Below are the code and all the weights of a small trained network. Each question names an input and a target symbol and asks about switching units off, where a switched-off unit gives its printed mean instead of its output.

import numpy as np


def w(rows, s, z=0):
    codes = np.array(rows[::2]) - 128.0
    scale = np.full(codes.shape[1], s)
    scale[-1] = z or s
    return codes * scale


def f(y):
    return y / 2 * (1 + np.tanh(0.7978845608 * (y + 0.044715 * y**3)))


def softmax(a):
    e = np.exp(a - a.max(-1, keepdims=True))
    return e / e.sum(-1, keepdims=True)


def log_softmax(a):
    a = a - a.max(-1, keepdims=True)
    return a - np.log(np.exp(a).sum(-1, keepdims=True))


def net(x, mask):
    ids = ['αβδεζηθλμπσφω'.index(c) for c in x.split()]
    T = len(ids)
    res = E[ids] + P[:T]
    q, k, v = (res @ M[0].T for M in (Q, K, V))
    z = softmax(np.where(np.tri(T) > 0, q @ k.T / 2**0.5, -1e9)) @ v
    res = res + np.where(mask[0], z, O[0][:, -1]) @ O[0][:, :-1]
    y = f(res @ A[0][:, :-1].T + A[0][:, -1])
    res = res + np.where(mask[1:9], y, B[0][:, -1]) @ B[0][:, :-1]
    return log_softmax(res[-1] @ U[:, :-1].T + U[:, -1])


Q, K, V, O, A, B = {}, {}, {}, {}, {}, {}
E = w([
[172,110,120],'α',
[199,137,89],'β',
[170,154,76],'δ',
[132,139,99],'ε',
[122,116,115],'ζ',
[128,115,139],'η',
[110,79,144],'θ',
[95,97,144],'λ',
[170,207,46],'μ',
[94,188,75],'π',
[143,75,178],'σ',
[80,82,93],'φ',
[251,162,77],'ω',
],0.02)
P = w([
[115,115,200],'0',
[155,136,28],'1',
[114,122,207],'2',
[155,120,5],'3',
[112,105,188],'4',
[158,119,2],'5',
],0.0092)
Q[0] = w([
[187,179,190],'h0',
[200,218,247],'h0',
],0.011)
K[0] = w([
[106,225,212],'h0',
[125,254,146],'h0',
],0.0059)
V[0] = w([
[110,41,162],'h0',
[164,151,254],'h0',
],0.0072)
O[0] = w([
[77,59,112,250],'h0',
[131,67,1,35],'h0',
],0.0077,0.0015)
A[0] = w([
[138,136,87,138],'n0',
[144,159,110,208],'n1',
[142,93,72,117],'n2',
[125,170,77,87],'n3',
[186,149,102,134],'n4',
[87,147,190,255],'n5',
[24,42,237,71],'n6',
[174,116,255,135],'n7',
],0.012,0.0053)
B[0] = w([
[111,58,181,165],'n0',
[64,109,234,192],'n1',
[19,123,72,178],'n2',
[159,81,151,160],'n3',
[181,130,220,191],'n4',
[50,133,187,195],'n5',
[195,254,46,255],'n6',
[110,36,3,181],'n7',
],0.0073,0.0062)
U = w([
[89,149,181,78],'α',
[163,151,112,64],'β',
[157,186,109,117],'δ',
[193,130,138,80],'ε',
[129,131,140,116],'ζ',
[142,128,128,106],'η',
[201,113,58,39],'θ',
[95,95,177,211],'λ',
[148,154,177,138],'μ',
[129,180,128,134],'π',
[117,8,137,162],'σ',
[131,134,154,253],'φ',
[175,100,153,171],'ω',
],0.016,0.0063)

Each question gives the input, a string of symbols that net reads in full, and the target symbol t.
The units are the heads (2 rows each of Q, K, V and O) and the neurons (one row each of A and B). Each row of codes is followed by its name. A weight is (code - 128) times the scale printed after its matrix; where a second scale follows, it is the last column's (O, A, B and U).
mask holds one flag per unit, heads first, then neurons. A switched-off unit (its flag False) gives its mean, the last column of its rows in O or B, instead of its output. The means were averaged over made-up inputs and are rounded, as every weight is.
A unit's drop is (log p(t) with every unit on - log p(t) with that unit switched off) / (log p(t) with every unit on - log p(t) with every unit switched off).
The circuit of an input: a set's keep is (log p(t) with only the set's units on - log p(t) with every unit switched off) / (log p(t) with every unit on - log p(t) with every unit switched off). Starting from all 9 units, units are removed one at a time, each time the one whose removal leaves the highest keep (on an exact tie, the one counted first), for as long as the keep stays at least 0.8.
units of the circuit, in order: the units of the circuit, biggest drop first
most important unit: the unit with the biggest drop
top k neurons: the k neurons with the biggest drops, biggest first
drop of u: that unit's drop, to one decimal
input η λ σ η, target σ: units of the circuit, in order -> n6
input σ σ μ π, target σ: units of the circuit, in order -> n6; h0; n0
input η λ σ δ α, target σ: units of the circuit, in order -> n6; n7
input σ σ σ ε σ δ, target σ: units of the circuit, in order -> n6; h0; n0
input σ σ σ η, target σ: units of the circuit, in order -> n6; h0
input β μ α, target σ: top 2 neurons -> n7; n6
input λ φ θ θ π, target α: top 3 neurons -> n5; n6; n7
input λ ζ σ α σ β, target σ: top 3 neurons -> n6; n0; n2
input ε σ δ μ π, target α: top 4 neurons -> n6; n5; n7; n1
input σ ε σ ω ω ζ, target σ: top 3 neurons -> n6; n0; n2
input σ ε σ ζ, target σ: drop of n6 -> 0.7
input θ ε σ η σ, target θ: drop of n7 -> 0.3
input ε φ β ε σ, target θ: drop of n7 -> 0.5
input ε σ ε σ β ω, target ω: most important unit -> n4
input σ ζ ω σ σ ε, target σ: drop of h0 -> 0.2
